Below are the code and all the weights of a small trained network. Each question names an input and a class and asks about switching units off, where a switched-off unit gives its printed mean instead of its output.

import numpy as np


def w(rows, s, z=0):
    codes = np.array(rows[::2]) - 128.0
    scale = np.full(codes.shape[1], s)
    scale[-1] = z or s
    return codes * scale


def f(y):
    return np.maximum(y, 0)


def log_softmax(a):
    a = a - a.max(-1, keepdims=True)
    return a - np.log(np.exp(a).sum(-1, keepdims=True))


def net(x, mask):
    res = np.array(x, float).reshape(1, 5) / 4 @ E
    y = f(res @ A[0][:, :-1].T + A[0][:, -1])
    res = res + np.where(mask, y, B[0][:, -1]) @ B[0][:, :-1]
    return log_softmax(res[-1] @ U[:, :-1].T + U[:, -1])


A, B = {}, {}
E = w([
[176,81,91,100,141,167,116,166,134,224,254,86],'x0',
[142,144,165,128,106,147,110,140,116,128,109,112],'x1',
[162,136,129,184,124,158,187,210,148,30,110,46],'x2',
[126,117,137,129,139,103,148,135,122,129,145,141],'x3',
[78,143,112,47,103,149,199,131,8,60,191,86],'x4',
],0.011)
A[0] = w([
[70,108,129,75,165,129,95,76,62,167,95,160,52],'N0',
[113,141,124,77,97,93,95,61,73,126,141,186,31],'N1',
[120,134,83,134,104,120,148,198,119,54,149,88,36],'N2',
[132,144,98,86,108,168,149,130,72,141,203,87,84],'N3',
[106,99,90,132,169,138,150,175,118,46,95,85,14],'N4',
[132,141,107,87,84,107,92,140,109,164,203,104,72],'N5',
[78,157,133,120,125,84,156,58,85,43,33,178,72],'N6',
[107,161,131,117,107,90,108,102,97,78,109,144,4],'N7',
[77,148,95,52,101,134,158,107,1,47,144,104,8],'N8',
],0.0098,0.0016)
B[0] = w([
[207,237,157,159,124,184,182,105,171,42,141,115,200],'N0',
[136,121,152,201,99,132,250,48,136,116,76,98,199],'N1',
[122,171,131,101,127,165,196,52,65,89,45,138,189],'N2',
[106,96,117,124,165,149,32,164,145,181,111,148,197],'N3',
[179,139,202,181,121,188,167,18,184,197,157,153,186],'N4',
[98,96,151,119,141,164,170,141,64,92,93,101,181],'N5',
[88,55,58,64,167,128,79,214,55,177,197,122,249],'N6',
[144,82,118,110,153,238,141,103,124,158,131,63,177],'N7',
[136,154,127,147,89,2,51,165,210,117,126,167,246],'N8',
],0.0082,0.016)
U = w([
[142,139,141,171,110,18,52,148,211,161,85,159,220],'0',
[127,73,107,86,153,164,160,164,64,175,176,48,180],'1',
[157,182,175,155,94,142,254,81,114,117,107,94,2],'2',
],0.0098,0.002)

Each question gives the input, the list of numbers given to net, and the class t.
The units are the neurons (one row each of A and B). Each row of codes is followed by its name. A weight is (code - 128) times the scale printed after its matrix; where a second scale follows, it is the last column's (A, B and U).
mask holds one flag per neuron, in row order. A switched-off neuron (its flag False) gives its mean, the last column of its row in B, instead of its output. The means were averaged over made-up inputs and are rounded, as every weight is.
A unit's drop is (log p(t) with every unit on - log p(t) with that unit switched off) / (log p(t) with every unit on - log p(t) with every unit switched off).
The circuit of an input: a set's keep is (log p(t) with only the set's units on - log p(t) with every unit switched off) / (log p(t) with every unit on - log p(t) with every unit switched off). Starting from all 9 units, units are removed one at a time, each time the one whose removal leaves the highest keep (on an exact tie, the one counted first), for as long as the keep stays at least 0.8.
units of the circuit, in order: the units of the circuit, biggest drop first
most important unit: the unit with the biggest drop
k most important neurons: the k neurons with the biggest drops, biggest first
drop when u is switched off: that unit's drop, to one decimal
input [4,-5,7,4,4], class 2: most important unit	N2
input [0,6,-7,-7,7], class 0: 4 most important neurons	(N8 N3 N2 N4)
input [6,4,-7,8,-1], class 2: units of the circuit, in order	(N6 N0)
input [2,7,6,8,7], class 0: 2 most important neurons	(N8 N3)
input [-6,7,-7,-1,-5], class 2: 3 most important neurons	(N8 N0 N1)
input [2,5,8,-8,4], class 2: 3 most important neurons	(N2 N4 N6)
input [-5,2,7,-4,-6], class 2: 3 most important neurons	(N8 N3 N4)
input [-7,-2,6,-4,-5], class 1: units of the circuit, in order	(N6 N8)
input [0,7,-5,3,3], class 2: 3 most important neurons	(N1 N0 N6)
input [-7,-4,-8,4,-3], class 2: 3 most important neurons	(N0 N1 N3)
input [6,-3,-8,2,-5], class 2: 2 most important neurons	(N6 N8)
input [-5,3,-8,3,-7], class 2: 4 most important neurons	(N8 N0 N1 N3)
input [-4,-3,4,-8,2], class 1: 4 most important neurons	(N6 N0 N1 N7)
input [1,-4,-5,-1,-3], class 2: 2 most important neurons	(N8 N6)
input [3,8,-7,-7,-5], class 2: drop when N1 is switched off	0.0
input [6,1,-4,-4,8], class 0: drop when N3 is switched off	0.2
input [-8,-5,5,-4,0], class 1: drop when N6 is switched off	1.2
